Below is a small trained network, with its code and all its weights. Each question gives an input and a class and asks what happens when units are switched off, that is, made to give their printed mean instead of their output.

import numpy as np


def w(rows, s, z=0):
    codes = np.array(rows[::2]) - 128.0
    scale = np.full(codes.shape[1], s)
    scale[-1] = z or s
    return codes * scale


def f(y):
    return y / 2 * (1 + np.tanh(0.7978845608 * (y + 0.044715 * y**3)))


def log_softmax(a):
    a = a - a.max(-1, keepdims=True)
    return a - np.log(np.exp(a).sum(-1, keepdims=True))


def net(x, mask):
    res = np.array(x, float).reshape(1, 3) / 4 @ E
    y = f(res @ A[0][:, :-1].T + A[0][:, -1])
    res = res + np.where(mask, y, B[0][:, -1]) @ B[0][:, :-1]
    return log_softmax(res[-1] @ U[:, :-1].T + U[:, -1])


A, B = {}, {}
E = w([
[184,34,19,27],'x0',
[20,230,81,101],'x1',
[101,104,254,42],'x2',
],0.0094)
A[0] = w([
[162,99,67,212,181],'N1',
[88,183,97,48,98],'N2',
[216,113,158,204,91],'N3',
[61,168,101,53,66],'N4',
[151,156,204,177,212],'N5',
[107,62,162,54,129],'N6',
[135,63,171,96,114],'N7',
[230,138,80,154,11],'N8',
[195,134,81,196,154],'N9',
[96,223,112,189,146],'N10',
[113,129,215,204,180],'N11',
[139,156,190,145,128],'N12',
[53,139,96,208,142],'N13',
[96,218,82,169,148],'N14',
[121,128,176,158,152],'N15',
[135,111,59,106,118],'N16',
[207,74,132,101,65],'N17',
[142,46,175,66,126],'N18',
[138,124,32,49,192],'N19',
[70,122,180,81,41],'N20',
[160,153,225,176,2],'N21',
[151,93,149,90,135],'N22',
[42,116,104,196,145],'N23',
[115,138,162,113,80],'N24',
[107,151,245,54,135],'N25',
[60,145,127,146,152],'N26',
],0.011,0.0078)
B[0] = w([
[82,51,116,32,221],'N1',
[90,54,173,32,180],'N2',
[93,42,93,1,184],'N3',
[143,18,164,23,176],'N4',
[45,68,81,94,240],'N5',
[179,217,161,191,182],'N6',
[114,158,137,219,168],'N7',
[194,149,226,144,156],'N8',
[104,68,142,49,204],'N9',
[130,185,101,181,250],'N10',
[88,60,127,51,245],'N11',
[113,88,136,107,180],'N12',
[149,172,97,143,216],'N13',
[136,183,74,156,240],'N14',
[101,96,116,98,177],'N15',
[94,83,151,42,171],'N16',
[180,165,108,152,172],'N17',
[169,204,118,238,191],'N18',
[176,64,140,89,224],'N19',
[56,46,118,71,158],'N20',
[242,82,246,86,169],'N21',
[159,170,144,206,159],'N22',
[158,168,76,183,197],'N23',
[105,86,100,110,136],'N24',
[128,65,162,88,237],'N25',
[146,167,124,175,191],'N26',
],0.0065,0.011)
U = w([
[85,97,85,131,24],'0',
[174,104,161,132,255],'1',
[177,216,114,247,146],'2',
],0.015,0.0017)

Each question gives the input, the list of numbers given to net, and the class t.
The units are the neurons (one row each of A and B). Each row of codes is followed by its name. A weight is (code - 128) times the scale printed after its matrix; where a second scale follows, it is the last column's (A, B and U).
mask holds one flag per neuron, in row order. A switched-off neuron (its flag False) gives its mean, the last column of its row in B, instead of its output. The means were averaged over made-up inputs and are rounded, as every weight is.
A unit's drop is (log p(t) with every unit on - log p(t) with that unit switched off) / (log p(t) with every unit on - log p(t) with every unit switched off).
The circuit of an input: a set's keep is (log p(t) with only the set's units on - log p(t) with every unit switched off) / (log p(t) with every unit on - log p(t) with every unit switched off). Starting from the 12 units with the biggest drops (on a tie, the unit counted first), units are removed one at a time, each time the one whose removal leaves the highest keep (on an exact tie, the one counted first), for as long as the keep stays at least 0.8.
circuit, biggest first: the units of the circuit, biggest drop first
top k neurons: the k neurons with the biggest drops, biggest first
drop when u is switched off: that unit's drop, to one decimal
input [-4,-6,0], class 0: circuit, biggest first : (N5; N3)
input [-8,-8,-1], class 0: circuit, biggest first : (N5)
input [2,5,8], class 1: circuit, biggest first : (N6; N5)
input [-3,-8,-2], class 0: circuit, biggest first : (N3; N5)
input [-2,-7,-5], class 0: circuit, biggest first : (N3; N1)
input [-6,-7,-2], class 0: circuit, biggest first : (N5; N3)
input [-4,-5,0], class 0: top 2 neurons : (N5; N3)
input [-8,3,8], class 0: top 2 neurons : (N5; N20)
input [8,0,4], class 2: top 2 neurons : (N18; N6)
input [1,3,4], class 1: circuit, biggest first : (N5; N1)
input [8,-2,-8], class 1: top 3 neurons : (N8; N19; N5)
input [3,-2,-4], class 1: top 2 neurons : (N5; N8)
input [8,-6,1], class 2: drop when N18 is switched off : 0.3
input [-6,-5,0], class 0: drop when N5 is switched off : 0.8
input [3,4,7], class 1: drop when N5 is switched off : 0.1
input [-3,3,0], class 2: top neuron : (N1)
